Here is a tiny trained network, its code and every weight. The questions are about switching its units off for an input and a class, where a switched-off unit gives its printed mean instead of its output.

import numpy as np


def w(rows, s, z=0):
    codes = np.array(rows[::2]) - 128.0
    scale = np.full(codes.shape[1], s)
    scale[-1] = z or s
    return codes * scale


def norm(h):
    return h / np.sqrt((h * h).mean(-1, keepdims=True) + 1e-5)


def f(y):
    return np.maximum(y, 0)


def log_softmax(a):
    a = a - a.max(-1, keepdims=True)
    return a - np.log(np.exp(a).sum(-1, keepdims=True))


def net(x, mask):
    res = np.array(x, float).reshape(1, 4) / 4 @ E
    u = 0
    for l in range(4):
        y = f(norm(res) @ A[l][:, :-1].T + A[l][:, -1])
        res = res + np.where(mask[u : u + 6], y, B[l][:, -1]) @ B[l][:, :-1]
        u += 6
    return log_softmax(norm(res)[-1] @ U[:, :-1].T + U[:, -1])


A, B = {}, {}
E = w([
[193,171,52,81,197,134],'x0',
[234,114,155,104,79,146],'x1',
[82,253,58,84,36,103],'x2',
[108,42,62,69,64,159],'x3',
],0.0046)
A[0] = w([
[163,142,254,171,129,71,99],'L0N0',
[59,82,103,133,197,124,79],'L0N1',
[90,165,117,106,94,100,3],'L0N2',
[56,117,195,170,143,127,80],'L0N3',
[195,144,138,145,218,207,118],'L0N4',
[141,112,197,120,94,117,111],'L0N5',
],0.0081,0.0031)
B[0] = w([
[161,223,197,136,148,212,255],'L0N0',
[197,184,50,244,116,254,205],'L0N1',
[95,153,84,37,107,191,171],'L0N2',
[101,141,146,207,120,97,216],'L0N3',
[164,128,94,104,115,51,252],'L0N4',
[127,147,67,149,96,114,196],'L0N5',
],0.0076,0.004)
A[1] = w([
[94,85,183,183,171,119,141],'L1N0',
[112,171,115,212,126,35,185],'L1N1',
[63,108,135,143,31,52,202],'L1N2',
[61,152,191,253,104,163,135],'L1N3',
[68,143,148,121,177,75,129],'L1N4',
[197,98,108,87,162,194,251],'L1N5',
],0.0078,0.0028)
B[1] = w([
[103,160,48,73,129,242,168],'L1N0',
[186,91,107,73,183,178,205],'L1N1',
[254,100,64,108,148,83,194],'L1N2',
[197,106,136,157,242,223,255],'L1N3',
[181,97,121,53,83,146,142],'L1N4',
[77,53,156,138,95,40,248],'L1N5',
],0.0071,0.0054)
A[2] = w([
[84,245,105,119,63,104,50],'L2N0',
[81,117,91,156,151,186,4],'L2N1',
[150,119,249,143,18,139,88],'L2N2',
[68,139,83,149,165,2,65],'L2N3',
[184,116,248,146,142,79,10],'L2N4',
[167,215,160,164,163,65,16],'L2N5',
],0.0063,0.002)
B[2] = w([
[50,134,42,129,210,145,253],'L2N0',
[132,192,159,153,67,163,206],'L2N1',
[148,118,10,239,116,121,224],'L2N2',
[174,170,136,135,76,94,211],'L2N3',
[101,164,116,195,3,61,251],'L2N4',
[144,84,255,57,165,156,221],'L2N5',
],0.0068,0.0017)
A[3] = w([
[163,112,116,116,91,203,1],'L3N0',
[148,129,87,73,254,153,81],'L3N1',
[112,141,146,186,115,250,150],'L3N2',
[117,19,232,132,88,113,146],'L3N3',
[82,176,98,88,85,157,113],'L3N4',
[63,130,64,98,131,88,163],'L3N5',
],0.0091,0.0038)
B[3] = w([
[161,113,143,222,164,81,156],'L3N0',
[138,63,95,164,21,98,231],'L3N1',
[140,177,105,140,254,201,254],'L3N2',
[68,102,66,117,102,207,187],'L3N3',
[50,129,117,198,102,98,180],'L3N4',
[115,181,226,162,208,117,213],'L3N5',
],0.0093,0.0058)
U = w([
[212,82,61,162,62,47,189],'0',
[37,30,119,60,92,167,144],'1',
[209,201,235,67,179,64,126],'2',
[177,165,102,196,205,253,171],'3',
[2,225,97,160,129,75,134],'4',
[90,133,185,69,124,166,1],'5',
[92,139,176,59,133,165,11],'6',
],0.015,0.0069)

Each question gives the input, the list of numbers given to net, and the class t.
The units are the neurons (one row each of A and B). Each row of codes is followed by its name. A weight is (code - 128) times the scale printed after its matrix; where a second scale follows, it is the last column's (A, B and U).
mask holds one flag per neuron, layer by layer. A switched-off neuron (its flag False) gives its mean, the last column of its row in B, instead of its output. The means were averaged over made-up inputs and are rounded, as every weight is.
A unit's drop is (log p(t) with every unit on - log p(t) with that unit switched off) / (log p(t) with every unit on - log p(t) with every unit switched off).
The circuit of an input: a set's keep is (log p(t) with only the set's units on - log p(t) with every unit switched off) / (log p(t) with every unit on - log p(t) with every unit switched off). Starting from the 12 units with the biggest drops (on a tie, the unit counted first), units are removed one at a time, each time the one whose removal leaves the highest keep (on an exact tie, the one counted first), for as long as the keep stays at least 0.8.
circuit, biggest first: the units of the circuit, biggest drop first
most important unit: the unit with the biggest drop
top k neurons: the k neurons with the biggest drops, biggest first
k most important neurons of layer l: the k neurons of layer l with the biggest drops, biggest first
drop of u: that unit's drop, to one decimal
input [-7,4,5,4], class 0: circuit, biggest first : [L1N2]
input [-1,5,-3,-5], class 2: top 3 neurons : [L0N0, L0N4, L0N1]
input [-1,7,-5,-4], class 0: top 2 neurons : [L0N4, L2N4]
input [-2,8,-7,7], class 1: circuit, biggest first : [L3N3, L1N5]
input [6,8,5,-5], class 0: 3 most important neurons of layer 3 : [L3N5, L3N2, L3N1]
input [-2,2,1,2], class 0: top 2 neurons : [L0N0, L1N2]
input [0,4,6,-2], class 4: top 2 neurons : [L0N2, L1N3]
input [0,0,5,-4], class 4: top 2 neurons : [L0N2, L0N3]
input [1,-6,8,-8], class 0: top 3 neurons : [L3N1, L0N0, L1N1]
input [6,-1,2,4], class 4: 3 most important neurons of layer 1 : [L1N3, L1N2, L1N1]
input [2,1,-8,-2], class 0: top 4 neurons : [L0N4, L3N2, L1N5, L1N3]
input [6,-8,-1,-7], class 0: top 2 neurons : [L3N1, L0N4]
input [2,-1,-2,2], class 0: top 4 neurons : [L0N4, L3N2, L1N5, L0N0]
input [6,0,4,-4], class 0: most important unit : L3N1
input [0,8,8,-2], class 4: top 2 neurons : [L1N3, L2N0]
input [3,6,5,-2], class 4: top 2 neurons : [L1N3, L0N3]
input [2,7,3,-8], class 2: drop of L2N5 : 0.1
input [1,3,8,-4], class 4: drop of L1N3 : 0.2
input [2,0,-3,7], class 1: drop of L1N5 : 0.6
input [5,3,8,1], class 4: drop of L1N4 : 0.0
